[-18,  12, -34,  -5, -15] : Q_458
[-104,   30,  -79,  -36,   -4] : Q_120
[-14,  -4, -45,   5,  -6] : Q_841
[-14,  -4, -79,   5,  -6] : Q_825
[-33, -96,   5, -21, -25] : Q_392
[ 24, -14,  31,  14,  21] : Q_697
[73, 11, 39, 27, 20] : Q_837
howmany Q_120: [-104] => 1
where: [-34] => Q_458, 3

[  9,  61, 122,  -5] : Q_539
[-11,  10,  66, -45] : Q_241
[-15,  26,   5, -34] : Q_90
[-14, -15, -15,  -3] : Q_639
[-4, -4, -4, -4] : Q_721
where: [9] => Q_539, 1
where: [122] => Q_539, 3
howmany Q_639: [-14] => 1
howmany Q_721: [-4] => 4
howmany Q_721: [-5] => 0

[ 99, -53,  99, -53,  99, -54]  Q_532
[118,  76,  44,  98, -52, 117]  Q_688
[100,  44,  44, -14, 118, -76]  Q_266
find: [ 99, -53,  99, -53,  99, -54] => Q_532
where: [-54] => Q_532, 6
howmany Q_266: [100] => 1
howmany Q_532: [-53] => 2
howmany Q_688: [98] => 1
where: [98] => Q_688, 4

[ 64,  56, -24, -34, -19,  22, -17, -37, -19, -63,  30,  35,  27, -25, -22] : Q_242
[ -7, -44, -59,  10, -59, -10, -46, -25, -32, -59, -87, -28, -49, -85, -66] : Q_833
[-35, -52, -17,  31, -26, -23, -16,  11,  -2,  -2,  -2,  -2, -29, -25,  -8] : Q_182
[ -6, -40, -39,  -3, -34, -34, -16, -54,  -8,  75, -18,  34,  21,  26,  15] : Q_650
[  5,  10, -59,  10, -59, -10, -46, -25, -32, -59, -87, -28, -49, -85, -66] : Q_692
[  0, -49, -39,  11, -69, -26, -58, -19, -29, -41, -36, -28,   8, -62, -25] : Q_219
[ -6, -40, -39,  -3, -34, -34, -16, -42, -51, -22, -75,  -7,  47, -12,  -7] : Q_742
[-20, -15, -16,  22,   3,  -6,  12, -19,   6,  56, -39,  -7,  17,  -2,  10] : Q_566
[  3, -73, -13,  24, -26, -11, -49,   5,  22,  26,  16, -32, -19, -71, -19] : Q_530
[ -30,  -12,  -12,   41,  115,   -3,   51,   15,  -50,  -79, -120,  -37,
  -48,   52,  -45] : Q_785
find: [ -6, -40, -39,  -3, -34, -34, -16, -42, -51, -22, -75,  -7,  47, -12,  -7] => Q_742
howmany Q_182: [-3] => 0

[  30,   36,  -33,    3,  -17,   -1,   47,   21,   10,  -67,   -8,  -12,
   -2,   -3,   29,   38,   15,   14,   70,   -5, -106,  -36,   20,   63,
   -3,  -13,  -15,  -60,   42,   14,   51,  -48,  -12,    0,   -3,   12,
  -12,  -31,    4,    3,   66,   10,   21,    4,  -16,    0,   -6] -> Q_982
[-59,  -3,  -6, -27,  21,   5,  14, -93, -22, -29,  20, -21,  -2,   7, -10,
   4, -20,   2,   8,  -1,  12,  -2,  -3,  19,  -3, -37,  21, -21,   6,  -2,
   1,   1,  40,   0,  -3, -71, -18,  43,   4, -45,  -8,   8,   4,  -1,  29,
   0, -30] -> Q_381
[-59,  -3,  -6, -27,   7,   5,  14, -93, -22, -21,  20,  -2,  -2,   7, -10,
   4, -20,   2,  -6,  -6,  12,   7,  -3,  19,  -3, -37,  21, -21,   6,  -2,
   1,   1,  40,   0,  -3, -71, -18,  43,   4, -45,  -8,   8,   4,  -1, -15,
   0, -30] -> Q_303
[ 53,  14,  -6,  17, -17,  -1,   2,  73,  19,   5,  -5,   4,  -2,  -5,  20,
   4,  15,   3,  -6,  -5, -25,  -2,   1,  -1,  -3,  18, -17,   7,   6, -11,
   1,   9,  32,   0,  -3,  15,   7, -40,   4,  33,  -8,   8,  21,   4, -33,
   4,  20] -> Q_585
[ 24,  14,  -6,  12, -17,  -1,  40,  21,  10,   5,   3,  -7,  -2,  -3,  20,
   4,  15,   3,  -6,  -5,  -2,  -2,  -1, -13,  -3,   5, -15,   7,   6, -11,
   1,  11, -12,   0,  -3,  14,   5, -22,   4,  13,  -8,   8,  21,   4, -15,
   0,  20] -> Q_295
[ 22,  14,  -6,  12, -17,  -1,  -5,  19,  10,   5,  13,  -7,  -2,  -3,  20,
   4,  15,   3,  -8,  -1,  11,  -2,  -1, -11,  -3,   5, -15,  11,   6, -11,
   1,  20, -12,   0,  -3,  14,   5, -22,   4,  13, -15,   8,  21,   4, -15,
   0,  20] -> Q_142
[ 33,  14,  -6,  12, -17,  -1,  18,  39,  10,   5, -36,  -3,  -2,  -3,  20,
   7,  15,   3,  24, -17, -56,  -9,  21,  13,  -3,   5, -15, -13,   6,   2,
  19, -20, -12,   0,  -3,  14,   5, -24,   4,  13,  34,   8,   9,   4, -15,
   0,  20] -> Q_545
[ 24,  31, -57,   6,   4,  -1, -19, -23,  19, -84,  79, -37, -18,  -3,  30,
   4,  -5,  10,  -6,  63,  -2,   1, -24,  -1,  -9, -27,  -5,   7,  10, -11,
   1,  45, -12,  31,  -3,  -4,   4, -21,   4,   8, -15,  54,  79, -20, -42,
   9, -22] -> Q_20
[ 24,  14,  -6,  12, -17,  -1,  32,  30,  10,   5, -33,  -7,  27,  -3,  20,
  96,  16,   3,  32, -30, -42, -20,  21,   7,  -3,   5, -15, -13,   7,  -2,
  23, -35, -12,  -6,  -3,  14,   5, -25,   4,  13,  34,   3,   2,   6, -15,
   0,  20] -> Q_466
[ 24,  14,  -6,  18, -17, -81, -57,  21,  18,   5,  64,  -7,  -2,  -3,  20,
 -10,  15,   3, -60,  35,  47,  28, -31, -58,  -3,   5, -15,  57,  -1, -34,
 -21,  89, -24,   0,  -3,  14,  16,  52,   4,  21, -68,  21,  49,   2, -39,
   0,  21] -> Q_178
howmany Q_303: [-21] => 2
howmany Q_303: [-2] => 3
where: [53] => Q_585, 1

[-19,  -6,  -6, -10, -16] : Q_326
[ 70, -40,  14,  33,  56] : Q_925
[-67, -29, -13, -16, -43] : Q_262
[ 39, -91,   9, -30,  71] : Q_45
[-67,  66, -91,   8,  38] : Q_616
[-67, -11, -90, -16,   5] : Q_477
[ 18, -92,  25,  39,  60] : Q_486
where: [-10] => Q_326, 4
where: [66] => Q_616, 2
where: [71] => Q_45, 5
where: [38] => Q_616, 5
where: [-29] => Q_262, 2
where: [70] => Q_925, 1
where: [-92] => Q_486, 2

[ 50,  30, -40,  55,  89, -42,  31] -> Q_195
[ -32,    7,   43,  -28, -108,  -39,  -45] -> Q_653
[-86, -65,  14, -49,  16,  43,  60] -> Q_338
[  24,   36,  -10,   30, -116,  -16,   53] -> Q_386
[-22,  13,  13, -30, -87, -30, -30] -> Q_304
[ 29,  -9, -28,  30, 104,  23,  74] -> Q_107
[-86, -64,  11, -48,  20,  37,  61] -> Q_725
[ 19, -23,  -9,  16,  55,  83, -29] -> Q_574
[  29,   -9,  -28,   30, -117,   26,  -29] -> Q_714
[ -51,  -15,   50,  -36, -108,   16,  -18] -> Q_96
howmany Q_304: [-30] => 3
where: [53] => Q_386, 7
where: [104] => Q_107, 5

[-90,  37,  -2,  -2,  34,  45, -12,  51,  34, -24,  -2,  34,  33] -> Q_701
[-11, -57,  43,  65,  37,  65, 102,  71, -21, 103, -21,  43, -64] -> Q_181
[-77,  37,  33,  -2,  -2,  64, -12,  51, -21,   6, -78,   4,  -2] -> Q_790
howmany Q_790: [3] => 0
where: [-78] => Q_790, 11
howmany Q_181: [65] => 2
howmany Q_181: [102] => 1
where: [-57] => Q_181, 2
howmany Q_701: [35] => 0

[  0,   8,  82, -13,  76,  61]  Q_626
[-36,  99, -36,  83, -17, -34]  Q_563
[-31,  59,  10,  36,  32,  10]  Q_261
[-36, 108,   7,  83, -17, -34]  Q_350
[-57, -36, -17,  62,   8, -17]  Q_968
[61, 61,  8, 60, 61,  8]  Q_624
[111, -20,  66,   2,  45,  69]  Q_897
[112,  -4,  67,  24,  22,  49]  Q_544
[-37,  78, -10, -37,  12,  12]  Q_233
howmany Q_233: [-37] => 2
howmany Q_544: [-4] => 1
where: [66] => Q_897, 3
howmany Q_624: [60] => 1
where: [36] => Q_261, 4
where: [67] => Q_544, 3
where: [24] => Q_544, 4

[-92, -33, -85, -59,  76,  88, -55,  75,  88]  Q_492
[-92, -82, -85, -59,  76,  88, -55,  75, -84]  Q_831
[-92, -82, -85, -59,  76,  88, -55,  75, -82]  Q_473
[-85, -90, -85, -73,  84,  36, -78,  88,  89]  Q_97
howmany Q_473: [-83] => 0
where: [84] => Q_97, 5

[ -6,  13,   5,   4,   1,  -2, -14,  -1,  -9, -32,  10,   8,  14,   2,  16,
  -7,   5, -47,  21,  12, -22,  -8,  10, 108,  -5,  -2,   8,  11,  13,   7,
   8,   1, 100,   5,   7,  -6, -13,  -6,   4, 119,  -1,   3,   5,  13,  -9,
   4,   2,  -6,   4,  47, -11] -> Q_620
[ -6,  13,   5,   4,   1,  -2, -14,  -1,  -9,   3,  10,   8,  14,   2,  16,
  -7,   5,  -1,  21,  -2, -22,  -8,  10,  12,  -5,  -2,   8,  11,  13,   7,
   8,   1,   1,   5,   7,  -6, -13,  -6,   4,  16,  -1,   3,   5,  13,  -9,
 -18, -29, -76,  -3,  49,  23] -> Q_352
[ -94,  -92,   34,   47,  -39,   99,  -92,   -3,  -92,  -31,   45,   38,
   99,   61,   61, -104,  -92,  -45,  102,   11,  -99,  -46,    5,  110,
  -45,   33,  -89,   42,   61,    4,   39,  -59,   99,   19,   46,   19,
  -47,  -77,  -33,  120,   15,   36,   -9,   71,  -38,  -14,  -40,  -89,
   -5,   50,   23] -> Q_370
[ -6,  13,   5,   4,   1,  -2, -14,  -1,  -9,   3,  10,   8,  14,   2,  16,
  -7,   5,  -1,  21,  -2, -22,  -8,  10,  12,  -5,  -2,   8,  11,  13,   7,
   8,   1,   3,   5,   7,  -6, -13,  -6,   4,  16,  -1,   3,   5,  13,  -9,
   4,   2,  -6,   4,   8, -11] -> Q_129
[ 0, -1,  0, -1,  0, -2,  0,  0,  1,  3,  3,  1,  1, -1, -2,  0,  2,  2,
 -2, -3,  1,  0,  1,  2, -3, -6,  2,  1,  2,  1,  0, 48, -5, -1,  0, -1,
  2,  3, -3, -1, -3, -2, -1, -1, -1,  2, -1,  6, -1,  0,  4] -> Q_504
[ -79,   79,   25,   55,  -34,  -16,  -31,    2,  -17,  -25,   39,   35,
   55,   47,   55,  -97,  -71,   55,   91,    2, -100,  -42,    1,  101,
  -46,   22,  -60,   37,   68,    9,   42,   55,    8,   26,   42,    9,
  -46,  -69,  -16,  110,   14,   33,   48,   67,  -40,  -15,  -28,  -78,
   -1,   47,   13] -> Q_953
howmany Q_370: [99] => 3
howmany Q_953: [1] => 1
where: [-39] => Q_370, 5
howmany Q_953: [55] => 5
where: [102] => Q_370, 19
where: [-59] => Q_370, 32

[  9,  28,  27,  27,  32,   3,  32, -34, -19, -86,  17, -14, -17,  13,  42,
  36,  35, -15,  -2,  39,  20, -52,   4,   2, -37,   0, -36] : Q_955
[ 12,  28,  27,   3,  32,   3,  13,   2, -19,   7,  17, -14, -14,  13, -20,
  36,  35, -15, -14,  39,  20, -52,  13,   2, -37,   0,  37] : Q_212
[  9, -19,  27,   3,  32,   3,  -1,  26, -19, -86,  17, -14, -17,   4, -19,
  36,  35, -15, -14,  39,  20, -52,   4,   2, -37, -19,  37] : Q_134
where: [7] => Q_212, 10
where: [12] => Q_212, 1
howmany Q_955: [27] => 2
howmany Q_134: [-19] => 4
where: [-1] => Q_134, 7
where: [-34] => Q_955, 8
howmany Q_212: [13] => 3

[-91,  -8, -41,  32, -58, -25] -> Q_505
[-61, -61, -67, -67, -61, -61] -> Q_408
[-101,  -21,  -35,   17,   -3,    0] -> Q_196
[-23, -10, -54,  30,  30, -23] -> Q_916
[-68,  29, -68,  53, -68,   6] -> Q_999
[-103,  -62,  -46,   22,  -57,   31] -> Q_795
[-66,   1, -46,  26,  -6,  20] -> Q_435
[-53,  29, -67,  53, -61,   6] -> Q_583
[-42,   0, -29, -29,  -6, -42] -> Q_407
where: [22] => Q_795, 4
howmany Q_916: [30] => 2
where: [-41] => Q_505, 3
howmany Q_999: [-67] => 0
where: [1] => Q_435, 2
howmany Q_407: [-42] => 2
howmany Q_408: [-61] => 4

[ 59,   8,  42,  33,  -2,   4, -39] -> Q_817
[ 38,  37,  40,  -8, -30, -11,   2] -> Q_794
[ -1,  23,  22, -10, -10, -10,  23] -> Q_656
[-17,  13,  24, -51,  -8, -20,  -4] -> Q_153
[ 19,  21,  -1, -40, -36, -40, -29] -> Q_838
[-58,   0, -41,  14, 104, -20,  30] -> Q_623
[ 31,  -3,  33, -16,  39,  38, -26] -> Q_309
howmany Q_656: [-10] => 3
where: [13] => Q_153, 2
where: [104] => Q_623, 5
howmany Q_656: [23] => 2
where: [37] => Q_794, 2

